Below are the code and all the weights of a small trained network. Each question names an input and a class and asks about switching units off, where a switched-off unit gives its printed mean instead of its output.

import numpy as np


def w(rows, s, z=0):
    codes = np.array(rows[::2]) - 128.0
    scale = np.full(codes.shape[1], s)
    scale[-1] = z or s
    return codes * scale


def norm(h):
    return h / np.sqrt((h * h).mean(-1, keepdims=True) + 1e-5)


def f(y):
    return y / 2 * (1 + np.tanh(0.7978845608 * (y + 0.044715 * y**3)))


def log_softmax(a):
    a = a - a.max(-1, keepdims=True)
    return a - np.log(np.exp(a).sum(-1, keepdims=True))


def net(x, mask):
    res = np.array(x, float).reshape(1, 6) / 4 @ E
    u = 0
    for l in range(4):
        y = f(norm(res) @ A[l][:, :-1].T + A[l][:, -1])
        res = res + np.where(mask[u : u + 4], y, B[l][:, -1]) @ B[l][:, :-1]
        u += 4
    return log_softmax(norm(res)[-1] @ U[:, :-1].T + U[:, -1])


A, B = {}, {}
E = w([
[69,149,148,66,89],'x0',
[132,123,133,142,135],'x1',
[53,150,169,66,85],'x2',
[122,137,119,107,117],'x3',
[206,153,222,66,182],'x4',
[101,245,137,150,184],'x5',
],0.011)
A[0] = w([
[157,53,159,86,123,14],'L0N0',
[109,128,136,91,95,15],'L0N1',
[101,9,82,109,96,197],'L0N2',
[116,144,90,188,45,252],'L0N3',
],0.015,0.0027)
B[0] = w([
[83,32,38,2,175,200],'L0N0',
[215,65,58,191,159,149],'L0N1',
[192,247,190,221,30,255],'L0N2',
[21,49,131,132,135,211],'L0N3',
],0.0098,0.0087)
A[1] = w([
[106,152,133,173,107,83],'L1N0',
[128,10,149,129,160,174],'L1N1',
[182,125,115,58,138,251],'L1N2',
[17,113,64,120,206,7],'L1N3',
],0.014,0.0024)
B[1] = w([
[121,149,51,22,76,186],'L1N0',
[75,165,154,41,3,205],'L1N1',
[164,110,185,113,136,254],'L1N2',
[152,50,95,153,241,210],'L1N3',
],0.012,0.0058)
A[2] = w([
[136,237,170,117,236,3],'L2N0',
[30,83,30,148,254,2],'L2N1',
[61,204,89,146,195,87],'L2N2',
[99,135,163,106,118,168],'L2N3',
],0.013,0.00084)
B[2] = w([
[130,253,65,138,168,235],'L2N0',
[34,68,220,98,163,254],'L2N1',
[111,17,206,149,130,185],'L2N2',
[183,96,42,180,221,159],'L2N3',
],0.016,0.0072)
A[3] = w([
[77,17,241,206,227,2],'L3N0',
[196,171,89,162,109,191],'L3N1',
[234,8,167,26,166,84],'L3N2',
[81,124,15,207,36,46],'L3N3',
],0.014,0.0023)
B[3] = w([
[111,21,196,107,147,214],'L3N0',
[80,117,160,61,153,192],'L3N1',
[223,124,147,164,65,253],'L3N2',
[69,136,7,172,119,214],'L3N3',
],0.021,0.011)
U = w([
[50,104,10,185,51,2],'0',
[242,116,149,129,42,119],'1',
[43,21,192,127,189,241],'2',
[133,219,149,98,226,122],'3',
],0.014,0.00074)

Each question gives the input, the list of numbers given to net, and the class t.
The units are the neurons (one row each of A and B). Each row of codes is followed by its name. A weight is (code - 128) times the scale printed after its matrix; where a second scale follows, it is the last column's (A, B and U).
mask holds one flag per neuron, layer by layer. A switched-off neuron (its flag False) gives its mean, the last column of its row in B, instead of its output. The means were averaged over made-up inputs and are rounded, as every weight is.
A unit's drop is (log p(t) with every unit on - log p(t) with that unit switched off) / (log p(t) with every unit on - log p(t) with every unit switched off).
unit that matters most: the unit with the biggest drop
top k neurons: the k neurons with the biggest drops, biggest first
drop of u: that unit's drop, to one decimal
input [4,-4,8,0,1,7], class 3: top 4 neurons : [L2N0; L0N3; L0N0; L2N1]
input [4,5,4,4,0,-5], class 0: top 2 neurons : [L0N2; L2N1]
input [-8,5,5,-1,1,-8], class 1: top 3 neurons : [L2N0; L0N0; L0N3]
input [6,-1,1,4,3,7], class 3: unit that matters most : L2N0
input [-2,-2,-2,0,1,6], class 3: top 2 neurons : [L2N0; L0N3]
input [4,-5,6,1,0,-5], class 0: top 2 neurons : [L2N1; L0N2]
input [-1,2,-3,6,6,0], class 1: drop of L0N2 : 3.1
input [-2,-2,8,4,4,8], class 3: drop of L2N0 : 2.2
input [-8,0,-6,-7,-6,2], class 2: drop of L0N2 : 0.1
input [-1,4,3,-4,1,6], class 3: top 3 neurons : [L2N0; L0N3; L0N0]
